[ 113 -190  -47   80  205 -330   74   86   88 -192   94 -101   35  -42
   66   59  175   49  -72 -394  117   90 -187  154  321 -146  -42   51
 -615  185   76 -302] => 5
[-182  330   50  343 -270 -208 -138   91 -208  190  -87   34  -41 -365
  334 -222   38  138  -99 -215   40  -27  434   42   46  -16   59   53
  165 -252 -148  324] => 4
[ 211 -348   -5  -80  250 -239    9  -35 -213 -274  154   67  -70 -174
   83  139  306  -90 -281 -533 -105  -68  273  154   23 -179  -92  212
 -130  120   89 -442] => 0
[-133  489  -97  182 -262   92  206  -45  128    0  108  -15  144   -6
   62  -19   23  174  122  246 -105 -227  244  -24  237 -225  -99  -28
  109 -101   25  303] => 8
[ 304 -319  -31 -173  341 -256   51  214  -36 -284  346  -29  -10  -24
  -34  169  197   37 -192 -533   -1   -9   34   88   99 -151  -36   -3
 -460   66  164 -662] => 2
[ 218  314   28  -97   39  -13 -206  -21   61  123 -111  -58 -116  161
 -177 -152 -276   21  202  194 -291   50 -185 -182   61  -21  188   96
 -187  -12  -63  539] => 1
[-128  211  -97   53  -85 -289 -367 -341  101 -200  -38   94  -96 -163
  -48  101   79  -57 -209  265  188  -31 -154 -125   54   79   10   17
  268  228  -63 -194] => 1
[ 296  235  -40  235  378  141 -115  191    1  -35   79 -145  104  -94
   -4  -68  -27   23    3  -10 -452  128  -37  -79  136  170    0   22
 -195    4 -116  201] => 8
[ 382 -209 -165 -187  201  -46  110 -179  -13 -243  381  -77   26   26
 -127  138  149   25 -155 -315 -289  224   71   66 -206 -158 -166  158
 -350  116  117 -277] => 2
[ 198  115  185  109  -17  -81 -104   79 -253   68 -215  -84 -177  209
  -51 -130  -98 -124  187 -124 -428  -86 -192 -210   45   84  -61 -100
   39  228   90  439] => 4
[ 264 -464  152 -166  485  -45 -123  -91  -23 -330  189   58  -95  -54
 -387  199  131 -207    0 -618 -174  132  264  197  182 -364  -78  217
 -114  328  -36 -366] => 2
[-448  266 -107   -7 -307 -119  267  131 -356  227  -58   96 -113 -344
  336 -116  107  267 -361  286    9 -170  606  -33  -93  108    0  189
  340 -158 -271   76] => 6
[ -74  301  -29  275 -125  142  190  205  -80 -115   46  -36   11   -4
   71    1  156   29 -352  126 -317  -25   64  -82 -197  106  -27  -99
   81 -295  -92   41] => 4
[ -44  394   24  284 -113  289   49  116   95  -82  192   13  159  -37
  160  139   83   14  -33  -28 -336 -161  268   19 -110   96   -5  -92
  314 -247   29  159] => 5
[-249  437   74  253 -351 -291 -120 -207 -356  142 -203    7  -93 -347
  230   81  -88  231 -116   21   53   -1  323    5  176 -175 -233  280
  243 -123   -6  350] => 0
[  67   60  307  114   18  186  -11  -49 -214   21  -29  -22 -154  257
  -91   77 -188 -138  193 -230 -612 -155  108  -56 -117  132  -66 -139
  276  117   70  324] => 4
[-131    7 -113 -305  -64   87  178 -576  212 -107  173  -73 -291  -72
 -269  139   57  -43 -262  541  112 -142  112 -146 -158 -250  -72  283
  187   80 -235 -175] => 0
[  13  333  -89  366 -268 -455 -304 -118 -233  399 -124  -51 -462 -446
  215 -201  -19  137 -101 -177  238  148  720 -109   55 -148  -27  234
  259   -5  -84  315] => 5
[ 322  -72 -154  -20  250  -42    9 -165  315  -99  250   74   91  -29
  149  427  171   20 -152 -265  -13  194  268  105 -125   10 -150  173
 -337   57  224 -333] => 2
[ -32  -77   20  -25   94  265  -65 -370  -94 -302   36 -198  142    7
 -220  375  -65 -142 -149  439 -201  -87 -557 -124 -266  204 -113  -75
  213   38  -27 -244] => 2
[-199  468  122   91 -274 -398 -127   89 -123  -36 -140  -46 -316 -300
  -29 -106 -160   75 -133   29 -126  131  411  -19   15  226   11  -78
  204   -9  -48  240] => 1
[  46   89  430  -82   11 -170 -103   32 -211  -27  -91   14  -43  372
 -307   31 -285  -96  270 -235 -532  -91 -229 -108  282 -233  -58 -109
  -90  201 -140  484] => 0
[  90  614 -147  124 -104   -1  246  229   93  -24  250   20  -11  132
   38  -67  -56  296  -63  256 -512  -63  417  -30  422 -196   -4  185
 -137  -96   12  210] => 4
[ 119   88  249  187  132  -21 -138   44  -85 -104  -42   32   41   -9
   49   83 -165  -55  131 -269 -256  -78 -286  -43  -11  272  -67 -251
  -50  -26  -22   88] => 3
[  21  131 -165  178   23   88 -262 -419  187 -171   15   77 -115    2
 -156   60  115 -134 -121  219   23 -102  -73  -46   29 -192  119   86
  230   22  -55  -28] => 3
[-246  102 -152 -363  -90  197  244 -328   73 -313  196 -102  -42   46
 -198  238  -14  172 -323  354  -67 -250 -290    8 -527   84   57  -17
   99   41 -142 -304] => 7
[ 133  272 -156  110  -15  247  282   55  -79    5  194  -82  166  -18
  290   85  199   98 -156  210 -459 -131  126 -130  -21   45 -163   41
  192 -144  -46  229] => 5
[  -6 -132 -143   28  -58   92  -45 -413  328   78   74 -108   54 -216
  139   83  153 -168  106  250  276 -197  -43    3  248 -279  172  254
   -7  168 -198   59] => 1
[ 176 -306  -71 -109   46  -13  -68 -275   71 -219  278   13  284  -40
  -72  393  303 -226 -131 -191  -55  136   35   49  -10 -263 -254   91
   90  301   36 -238] => 6
[  79 -250  151 -182  362 -329    1   91  -96  -53  131  -85    9   27
  -67   32  -45   15 -128 -277  -53    0 -201  -59   87  102  -85  -64
 -594  213  -46 -390] => 4
[  94  128  228  104  -75  -53 -143  -32 -188  275  -67 -102 -221  200
   54   26 -133  -72  214 -259 -511  -91   72 -125  187 -116   89   74
 -117  121  117  560] => 4
[ 167   -3  107 -137  197  -71 -397  -19 -135  -20  -50   30 -123 -142
  -43 -556 -130  -54  285 -279 -106  -51 -252  -29  114  137  168  -49
   77   23   21  213] => 7
[-302  324   41  150 -309 -172  -74  -43  -76  231    5  123 -201 -330
  276 -140 -184  239  207  210  126 -152  703  -12  171  207  127  235
  451   16 -131   94] => 1
[-121  289    8  359 -273 -228    8  135 -161  226  -66  -40 -400 -313
  286    4 -141  100 -100 -133  107 -151  899  113  -65  183   39   -5
  394  -53   62  -21] => 6
[  69  160   71  123   90   54 -238 -266   42  181  -65   28   18  -45
  129  281  -86  -43   72  -24 -129  -63 -144 -145   -7  115  -79  -49
   43  139   -2  242] => 8
[ 205 -334  -56  -30  373  -44 -181   -6  -59 -136  266    8   29 -148
 -210  -75   68  -65  -49 -464  -62  151   29  156    0 -158  122  280
 -480  134   -6 -441] => 5
[  35  560   53  348 -158  182 -215  103  -32   66  306  125  222  101
 -220  145 -141   49  135   57 -550  -69  261 -151  397 -386   26  -82
  229 -156  -89  266] => 7
[ 340  -55  -57  -41  242 -250 -285   28   21 -205  128  -33  129 -103
 -212 -166  139  -44   32 -340 -133  328 -152   17  244 -280  -50  293
 -464  246  -24  -13] => 7
[ 348  111  191   78 -164 -308 -117  246 -189   89  -67 -113 -191  182
  -15 -211 -159 -131  162 -293 -210   86  119  -30  249 -189 -151  -21
  -19   94  253  308] => 0
[-153  137  253  378 -391  -79 -166   20 -230  193  -77   36 -114  185
  143  -48 -117 -130  251 -267 -165  -21  240   14   47   70  -84 -147
  362   50  319  249] => 1
[ -15   47  127  -60  266 -136  -35  247   -6 -188 -293    4   14  -47
   11 -300  -42   36   28  -74 -117   71 -234   49  -53  383  144 -179
 -120  -63 -262  260] => 2
[ -57  185  -30  242 -293 -294  -64  153 -383  191  136  108  -69 -268
   80 -117  -44  169   16 -153  -33 -130  771  -13  219 -288   63   86
  295 -120 -115    7] => 5
[-313  212  -55  -39 -156   -6 -121 -435   55 -155  -56    0   43   23
 -212  -88 -136  121   15  471   21    1 -367  -96 -111  151   59  -88
  148   -9 -130  100] => 4
[-249  415  -80  130 -284 -248 -124    9  -79  147   -5  159 -173 -313
  257 -253  -29  240  -50   17  172 -100  463   35   89   60   77  145
  208  -67  -22   78] => 3
[ -24   -3  211 -242  111 -150   31  136 -291 -111 -129   37 -253  147
 -304 -613 -140   -4   39 -305 -252   51 -267    7 -153   25  -19   28
 -312  -33   15  186] => 5
[  12  113  203   52  -46 -131 -167 -144 -156 -194 -244  -37 -147  -95
 -118  203 -112  -22   85  -99 -173  -42 -261  -15  128  -42    4   88
   22  -17   60  248] => 5
[ 309 -129 -104  -52  317   82  124  -57  139  -86  215  -61 -168 -169
 -147  101   32   49 -196 -298   66  178  206  121 -224 -166 -111  347
 -480   35   -4 -362] => 8
[ 330  349  261  121  243 -193 -247  110  253  122 -173  -37  -23   59
  178  106 -333   -5  146 -343 -197   25 -167   -1   16  278  -19   -6
 -565   62   78  369] => 4
[ 326  -41  198   88   98   28 -164   92  200  139  -65   25 -251  203
 -127  -56 -119 -252  124 -479  -89  232   75   88  -50 -163  -26  114
 -204  211   24  259] => 3
[ -30   80  213  109 -303 -304 -164    6 -400 -112  -91   60  -42   83
 -190 -121  -53  -44  269 -185 -184  -59 -115 -101  402 -307 -136  -28
  117   79  236  187] => 0
[-132  522 -179   18 -503  253  393   -2  181 -112  277   30  242  -44
  344  117  292  200 -278  284 -129 -123  168   49   21 -321 -171  120
  329 -481   17  297] => 5
[ -75  300  -16  208 -196 -275 -239   -1  -37  392 -214   56 -224 -147
  172 -185 -105  123  -89  108  215  145  541  -51  141 -121  100  187
  188 -155 -168  384] => 4
[ 162  430 -147  167 -123  149   70  252   -7  217  308  -78  224  -45
  184  -26   71  154 -108   73 -292   77  131 -120  314 -344  -44   80
  -94 -251 -107  341] => 1
[ 361  482  -28  377   52  181 -145  237    2  -26  265 -101  166   78
 -182   14  -70  -92   -8    0 -702  -45  165 -102  231 -319   92   38
 -168 -151  -86  331] => 8
[  14 -193  143   60 -152  -44   56 -112 -213   88 -211  -42 -112  212
   29 -130  -49 -117  294   57 -139  -39 -105  -60   24   29  -43  238
  -29  114  189  215] => 5
[ 228  579 -163  340 -301  139  230  254   84  -24  225 -158   22  -99
  275  282  157   89 -252    6 -459  136  440   -9  -85  -23 -171  109
   93 -104  115  279] => 1
[-295  242 -145   70 -464 -221  181   51 -322  332 -254  -85 -369 -312
  460   -7   33  187 -344  322  138  -47  540 -108 -494  492    9   14
  442 -122   56  100] => 5
[ 447 -366   86  -87  486   18 -112  -33   54 -314  382   56  100   16
 -224  265  -19 -140 -128 -757 -117  190  -59  257 -163 -119 -218   75
 -484  186  184 -647] => 3
[ -91  192 -151 -161  -31  129   92 -297  230 -127  135  -95  -27  -83
  -71 -104    7   55 -168  181  -52  -25 -214  -43 -512  209   82 -116
  -78 -102 -223  138] => 6
[ 366  -60  154  -84  350 -202  -22 -148  298 -109  273 -104   68   57
   23  310 -116  -97   40 -267 -149   44   88   22  -19  127 -277  145
 -525  316  116 -281] => 0
[ 168 -372    5 -171  232  -48  -79 -245  -16 -105  222   26   20  -44
  204  245  260  -77  -98 -390  -81  135   49   23 -264  213 -180  120
  -34  223  184 -295] => 3
[ 156  683  -44  404  -77  -13  -84  115   68   85  234  -20  150  -35
   64  -98 -128  153  -17  -41 -333  -58  261  -44  268 -277  -63   11
 -146 -324  -43  358] => 5
[  89  -68  176  146  323 -174   13   75  266 -252   62  139   72  174
  149  487   31  -35  -41 -550 -144   38  -41  240  100  251 -120  -23
 -598  137  363 -407] => 6
[  57  405   32  -20 -173  325  253   13  -88 -224  256  -49   55  171
 -219  336  -64   86 -233   81 -568  -31   56  -11 -151 -259 -221  -85
  239 -262   34  148] => 2
[-142  168  100  242 -167 -119   32   53 -121  144  -53   34 -129  -62
  150 -197  -21   39  138 -141 -168  -47  254    6  212    5   20  -48
   93   62 -118  328] => 3
[  98   61 -184  -73 -121  120 -108 -492   22  -85  159 -101   63    1
 -254  131  105 -130  -71  600  -66 -244 -317 -276  340 -613   18  158
  275   53 -283  150] => 3
